Below is a small trained network, with its code and all its weights. Each question gives an input and a class and asks what happens when units are switched off, that is, made to give their printed mean instead of their output.

import numpy as np


def w(rows, s, z=0):
    codes = np.array(rows[::2]) - 128.0
    scale = np.full(codes.shape[1], s)
    scale[-1] = z or s
    return codes * scale


def norm(h):
    return h / np.sqrt((h * h).mean(-1, keepdims=True) + 1e-5)


def f(y):
    return np.maximum(y, 0)


def log_softmax(a):
    a = a - a.max(-1, keepdims=True)
    return a - np.log(np.exp(a).sum(-1, keepdims=True))


def net(x, mask):
    res = np.array(x, float).reshape(1, 4) / 4 @ E
    u = 0
    for l in range(4):
        y = f(norm(res) @ A[l][:, :-1].T + A[l][:, -1])
        res = res + np.where(mask[u : u + 4], y, B[l][:, -1]) @ B[l][:, :-1]
        u += 4
    return log_softmax(norm(res)[-1] @ U[:, :-1].T + U[:, -1])


A, B = {}, {}
E = w([
[108,159,150,130,160,185,40,64],'x0',
[83,24,161,111,234,98,111,165],'x1',
[119,77,136,119,117,254,208,85],'x2',
[156,125,180,96,131,108,130,106],'x3',
],0.0095)
A[0] = w([
[182,122,196,67,144,129,127,96,154],'0.n1',
[85,96,17,245,166,139,105,140,129],'0.n2',
[146,133,197,62,131,87,145,98,4],'0.n3',
[132,106,125,143,85,81,208,169,101],'0.n4',
],0.011,0.0038)
B[0] = w([
[102,103,82,84,74,176,93,158,202],'0.n1',
[102,118,131,33,77,178,101,189,215],'0.n2',
[78,124,165,46,65,185,115,254,158],'0.n3',
[185,203,152,78,206,210,79,96,253],'0.n4',
],0.0086,0.0064)
A[1] = w([
[141,124,143,133,122,59,102,129,113],'1.n1',
[134,59,106,155,168,129,139,143,71],'1.n2',
[174,131,87,112,170,85,246,203,3],'1.n3',
[82,105,132,117,156,125,78,79,32],'1.n4',
],0.011,0.0016)
B[1] = w([
[55,160,29,152,98,157,223,218,220],'1.n1',
[159,137,126,244,102,159,188,150,199],'1.n2',
[45,190,233,61,175,123,44,7,251],'1.n3',
[131,188,167,127,140,108,123,60,254],'1.n4',
],0.012,0.0027)
A[2] = w([
[65,12,166,164,224,110,113,186,60],'2.n1',
[56,156,108,212,133,163,55,129,45],'2.n2',
[159,153,122,155,175,28,2,201,3],'2.n3',
[64,49,162,124,241,87,110,138,41],'2.n4',
],0.0077,0.0018)
B[2] = w([
[194,180,120,144,41,156,152,129,245],'2.n1',
[152,164,205,120,154,153,145,156,236],'2.n2',
[95,66,81,101,172,125,204,92,251],'2.n3',
[253,191,98,144,65,96,125,127,252],'2.n4',
],0.012,0.0034)
A[3] = w([
[90,150,69,108,141,34,117,184,111],'3.n1',
[119,135,157,113,195,217,160,65,176],'3.n2',
[132,141,25,48,106,182,117,162,248],'3.n3',
[156,2,112,140,159,177,223,47,21],'3.n4',
],0.0084,0.0016)
B[3] = w([
[73,123,172,180,180,214,165,94,166],'3.n1',
[116,154,112,147,198,37,105,172,234],'3.n2',
[156,34,161,127,104,90,144,140,254],'3.n3',
[4,137,114,171,165,96,220,152,153],'3.n4',
],0.012,0.0096)
U = w([
[30,128,139,150,185,134,245,136,168],'0',
[139,195,189,57,202,140,45,105,195],'1',
[244,184,126,197,28,137,188,108,202],'2',
[91,83,164,7,72,217,131,191,143],'3',
[145,60,151,119,135,64,78,160,133],'4',
[126,82,63,170,110,114,101,84,4],'5',
[103,82,88,163,89,110,91,38,1],'6',
[130,75,82,201,103,82,74,108,43],'7',
],0.013,0.006)

Each question gives the input, the list of numbers given to net, and the class t.
The units are the neurons (one row each of A and B). Each row of codes is followed by its name. A weight is (code - 128) times the scale printed after its matrix; where a second scale follows, it is the last column's (A, B and U).
mask holds one flag per neuron, layer by layer. A switched-off neuron (its flag False) gives its mean, the last column of its row in B, instead of its output. The means were averaged over made-up inputs and are rounded, as every weight is.
A unit's drop is (log p(t) with every unit on - log p(t) with that unit switched off) / (log p(t) with every unit on - log p(t) with every unit switched off).
The circuit of an input: a set's keep is (log p(t) with only the set's units on - log p(t) with every unit switched off) / (log p(t) with every unit on - log p(t) with every unit switched off). Starting from the 12 units with the biggest drops (on a tie, the unit counted first), units are removed one at a time, each time the one whose removal leaves the highest keep (on an exact tie, the one counted first), for as long as the keep stays at least 0.8.
circuit, biggest first: the units of the circuit, biggest drop first
unit that matters most: the unit with the biggest drop
k most important neurons: the k neurons with the biggest drops, biggest first
top k neurons in layer l: the k neurons of layer l with the biggest drops, biggest first
input [2,1,-5,-5], class 0: 2 most important neurons -> (3.n1 2.n3)
input [5,7,3,-7], class 2: circuit, biggest first -> (2.n1 2.n4)
input [-3,-2,-7,-7], class 0: 3 most important neurons -> (3.n1 2.n3 0.n1)
input [-4,4,-1,3], class 1: circuit, biggest first -> (1.n3)
input [-6,-5,2,-5], class 1: circuit, biggest first -> (1.n3 0.n1)
input [-2,2,-7,8], class 3: top 2 neurons in layer 0 -> (0.n3 0.n1)
input [-3,-3,3,-2], class 4: 2 most important neurons -> (2.n3 0.n4)
input [4,5,0,3], class 2: top 2 neurons in layer 2 -> (2.n4 2.n1)
input [-2,-7,1,-8], class 3: 2 most important neurons -> (0.n2 2.n4)
input [-4,-4,5,7], class 3: circuit, biggest first -> (0.n1 2.n4)
input [0,7,-5,7], class 2: 3 most important neurons -> (2.n1 2.n4 0.n2)
input [1,2,-5,-8], class 3: 2 most important neurons -> (0.n2 3.n2)
input [-3,6,-4,-8], class 3: 2 most important neurons -> (0.n2 3.n2)
input [-4,-3,-3,-3], class 1: unit that matters most -> 0.n1
input [7,2,-7,-6], class 0: 3 most important neurons -> (2.n3 0.n4 1.n3)
input [1,-3,-4,-3], class 0: 4 most important neurons -> (3.n1 0.n4 0.n1 2.n1)
input [7,4,8,2], class 0: 3 most important neurons -> (3.n4 0.n4 1.n3)
input [1,4,3,3], class 2: 3 most important neurons -> (2.n1 0.n4 0.n2)
input [8,8,8,5], class 0: 3 most important neurons -> (3.n4 0.n4 1.n2)
input [1,-6,-8,-4], class 0: unit that matters most -> 3.n1
input [7,5,-4,-8], class 3: top 2 neurons in layer 3 -> (3.n3 3.n2)
input [3,-3,1,2], class 4: top 2 neurons in layer 2 -> (2.n4 2.n1)
input [2,1,-4,6], class 3: top 2 neurons in layer 0 -> (0.n3 0.n1)
